Below are the code and all the weights of a small trained network. Each question names an input and a class and asks about switching units off, where a switched-off unit gives its printed mean instead of its output.

import numpy as np


def w(rows, s, z=0):
    codes = np.array(rows[::2]) - 128.0
    scale = np.full(codes.shape[1], s)
    scale[-1] = z or s
    return codes * scale


def norm(h):
    return h / np.sqrt((h * h).mean(-1, keepdims=True) + 1e-5)


def f(y):
    return np.maximum(y, 0)


def log_softmax(a):
    a = a - a.max(-1, keepdims=True)
    return a - np.log(np.exp(a).sum(-1, keepdims=True))


def net(x, mask):
    res = np.array(x, float).reshape(1, 7) / 4 @ E
    u = 0
    for l in range(2):
        y = f(norm(res) @ A[l][:, :-1].T + A[l][:, -1])
        res = res + np.where(mask[u : u + 12], y, B[l][:, -1]) @ B[l][:, :-1]
        u += 12
    return log_softmax(norm(res)[-1] @ U[:, :-1].T + U[:, -1])


A, B = {}, {}
E = w([
[192,94,122,142,23,122],'x0',
[125,129,125,127,129,130],'x1',
[134,174,63,1,121,91],'x2',
[175,156,163,168,174,13],'x3',
[138,198,145,157,80,143],'x4',
[129,129,127,129,128,129],'x5',
[130,131,127,126,128,130],'x6',
],0.0053)
A[0] = w([
[81,113,95,141,146,170,5],'L0N0',
[147,168,100,103,103,148,28],'L0N1',
[103,2,40,124,199,143,251],'L0N2',
[93,62,207,174,62,116,177],'L0N3',
[158,158,71,117,161,165,78],'L0N4',
[127,113,123,149,154,20,175],'L0N5',
[115,182,152,136,31,129,91],'L0N6',
[149,109,134,36,106,101,111],'L0N7',
[72,96,142,110,63,159,111],'L0N8',
[139,196,106,104,112,135,103],'L0N9',
[80,227,131,180,123,151,157],'L0N10',
[228,216,120,83,146,136,13],'L0N11',
],0.0075,0.0014)
B[0] = w([
[139,178,201,85,125,44,175],'L0N0',
[135,83,123,97,102,112,168],'L0N1',
[228,158,186,68,131,200,254],'L0N2',
[157,140,2,118,139,191,248],'L0N3',
[69,68,122,221,151,158,164],'L0N4',
[199,180,191,81,107,155,231],'L0N5',
[186,87,168,21,210,153,208],'L0N6',
[153,100,53,179,155,167,197],'L0N7',
[163,195,177,151,94,69,210],'L0N8',
[156,48,37,168,237,192,183],'L0N9',
[247,106,135,32,213,252,226],'L0N10',
[97,45,113,106,125,79,190],'L0N11',
],0.0046,0.0043)
A[1] = w([
[147,157,140,171,125,54,115],'L1N0',
[172,117,126,129,107,129,196],'L1N1',
[162,167,135,129,116,176,158],'L1N2',
[39,146,150,149,181,141,118],'L1N3',
[109,117,178,201,120,144,135],'L1N4',
[69,122,152,109,78,155,88],'L1N5',
[89,102,113,107,99,170,150],'L1N6',
[110,118,145,178,142,175,176],'L1N7',
[99,171,94,94,127,106,139],'L1N8',
[159,130,103,66,144,116,253],'L1N9',
[78,181,183,97,151,92,169],'L1N10',
[137,97,140,144,8,90,90],'L1N11',
],0.013,0.0022)
B[1] = w([
[72,141,204,86,84,105,155],'L1N0',
[77,138,108,172,191,178,203],'L1N1',
[110,107,160,127,182,65,237],'L1N2',
[120,188,51,146,106,166,149],'L1N3',
[140,46,61,45,78,116,158],'L1N4',
[109,181,197,133,103,59,137],'L1N5',
[148,173,204,152,117,16,173],'L1N6',
[115,97,71,119,59,67,180],'L1N7',
[163,60,102,183,2,88,145],'L1N8',
[108,104,147,180,120,144,254],'L1N9',
[97,151,99,140,94,197,156],'L1N10',
[84,227,74,87,160,171,154],'L1N11',
],0.009,0.0088)
U = w([
[86,108,149,159,145,118,254],'0',
[164,64,83,129,56,94,123],'1',
[85,211,76,138,150,194,58],'2',
[110,172,232,125,94,44,84],'3',
[99,106,154,174,162,121,149],'4',
[251,94,183,102,178,172,42],'5',
[95,112,154,178,154,114,131],'6',
],0.013,0.0069)

Each question gives the input, the list of numbers given to net, and the class t.
The units are the neurons (one row each of A and B). Each row of codes is followed by its name. A weight is (code - 128) times the scale printed after its matrix; where a second scale follows, it is the last column's (A, B and U).
mask holds one flag per neuron, layer by layer. A switched-off neuron (its flag False) gives its mean, the last column of its row in B, instead of its output. The means were averaged over made-up inputs and are rounded, as every weight is.
A unit's drop is (log p(t) with every unit on - log p(t) with that unit switched off) / (log p(t) with every unit on - log p(t) with every unit switched off).
The circuit of an input: a set's keep is (log p(t) with only the set's units on - log p(t) with every unit switched off) / (log p(t) with every unit on - log p(t) with every unit switched off). Starting from the 12 units with the biggest drops (on a tie, the unit counted first), units are removed one at a time, each time the one whose removal leaves the highest keep (on an exact tie, the one counted first), for as long as the keep stays at least 0.8.
units of the circuit, in order: the units of the circuit, biggest drop first
unit that matters most: the unit with the biggest drop
k most important neurons: the k neurons with the biggest drops, biggest first
k most important neurons of layer l: the k neurons of layer l with the biggest drops, biggest first
input [-8,-2,-2,0,-8,-5,4], class 2: 4 most important neurons of layer 1 -> (L1N3, L1N10, L1N2, L1N6)
input [-5,-1,-1,-8,-8,5,-6], class 3: 2 most important neurons of layer 0 -> (L0N10, L0N6)
input [-8,5,1,6,8,-3,-6], class 2: 2 most important neurons -> (L1N10, L0N2)
input [-1,-2,-6,8,3,3,2], class 3: unit that matters most -> L1N0
input [-3,0,-4,5,-8,-7,4], class 5: units of the circuit, in order -> (L0N2, L0N5)
input [-1,-3,-4,-5,7,1,3], class 5: 2 most important neurons -> (L0N10, L0N6)
input [6,5,-6,5,7,6,3], class 5: 4 most important neurons -> (L0N6, L1N9, L0N10, L1N4)
input [7,1,6,-1,-6,-7,6], class 0: units of the circuit, in order -> (L1N1, L1N9, L1N7)
input [-8,-7,6,8,-3,-6,0], class 2: 3 most important neurons of layer 0 -> (L0N8, L0N0, L0N1)
input [-6,8,8,-1,-4,3,-2], class 1: 3 most important neurons of layer 1 -> (L1N8, L1N1, L1N2)
input [-8,-2,2,1,0,6,4], class 2: units of the circuit, in order -> (L1N3, L1N10)
input [3,8,-8,2,2,3,-5], class 1: 2 most important neurons -> (L1N4, L1N7)
input [-8,4,-1,2,5,-7,4], class 2: 2 most important neurons -> (L1N3, L0N2)
input [4,-1,-8,5,-6,-3,-7], class 1: 2 most important neurons of layer 1 -> (L1N4, L1N7)
input [-4,1,-7,6,6,-2,4], class 1: 2 most important neurons of layer 0 -> (L0N2, L0N6)
input [-5,-6,6,8,-7,-1,5], class 3: 4 most important neurons of layer 1 -> (L1N1, L1N0, L1N8, L1N4)
input [7,-7,-6,2,0,4,-4], class 2: unit that matters most -> L1N11
input [-2,7,-8,-4,-6,-6,-3], class 1: units of the circuit, in order -> (L1N7, L1N4)
input [-1,-7,4,-5,1,-3,6], class 6: 2 most important neurons -> (L0N9, L0N7)
input [8,3,7,2,7,-8,5], class 0: most important neuron -> (L0N9)
input [-6,-1,6,-3,-8,6,-5], class 5: 2 most important neurons of layer 1 -> (L1N7, L1N1)
input [-2,2,8,0,-8,7,6], class 1: 2 most important neurons -> (L1N8, L0N10)
input [-8,7,6,3,-1,-1,1], class 2: 4 most important neurons of layer 1 -> (L1N10, L1N3, L1N2, L1N7)
input [4,3,2,3,-4,0,-1], class 2: 4 most important neurons of layer 0 -> (L0N10, L0N6, L0N9, L0N3)
input [-7,-7,-5,7,-4,-2,-4], class 2: 4 most important neurons -> (L1N10, L1N3, L1N6, L1N2)
input [4,6,4,5,-3,5,3], class 6: units of the circuit, in order -> (L1N9, L1N1)
input [4,7,2,3,-7,5,2], class 5: 3 most important neurons of layer 0 -> (L0N2, L0N5, L0N4)
input [-4,-3,-1,8,1,-7,-8], class 3: units of the circuit, in order -> (L1N0)
input [6,-1,-8,-4,6,-7,-1], class 1: 2 most important neurons of layer 1 -> (L1N4, L1N7)
input [3,7,3,0,7,5,-1], class 5: 2 most important neurons -> (L0N6, L0N10)
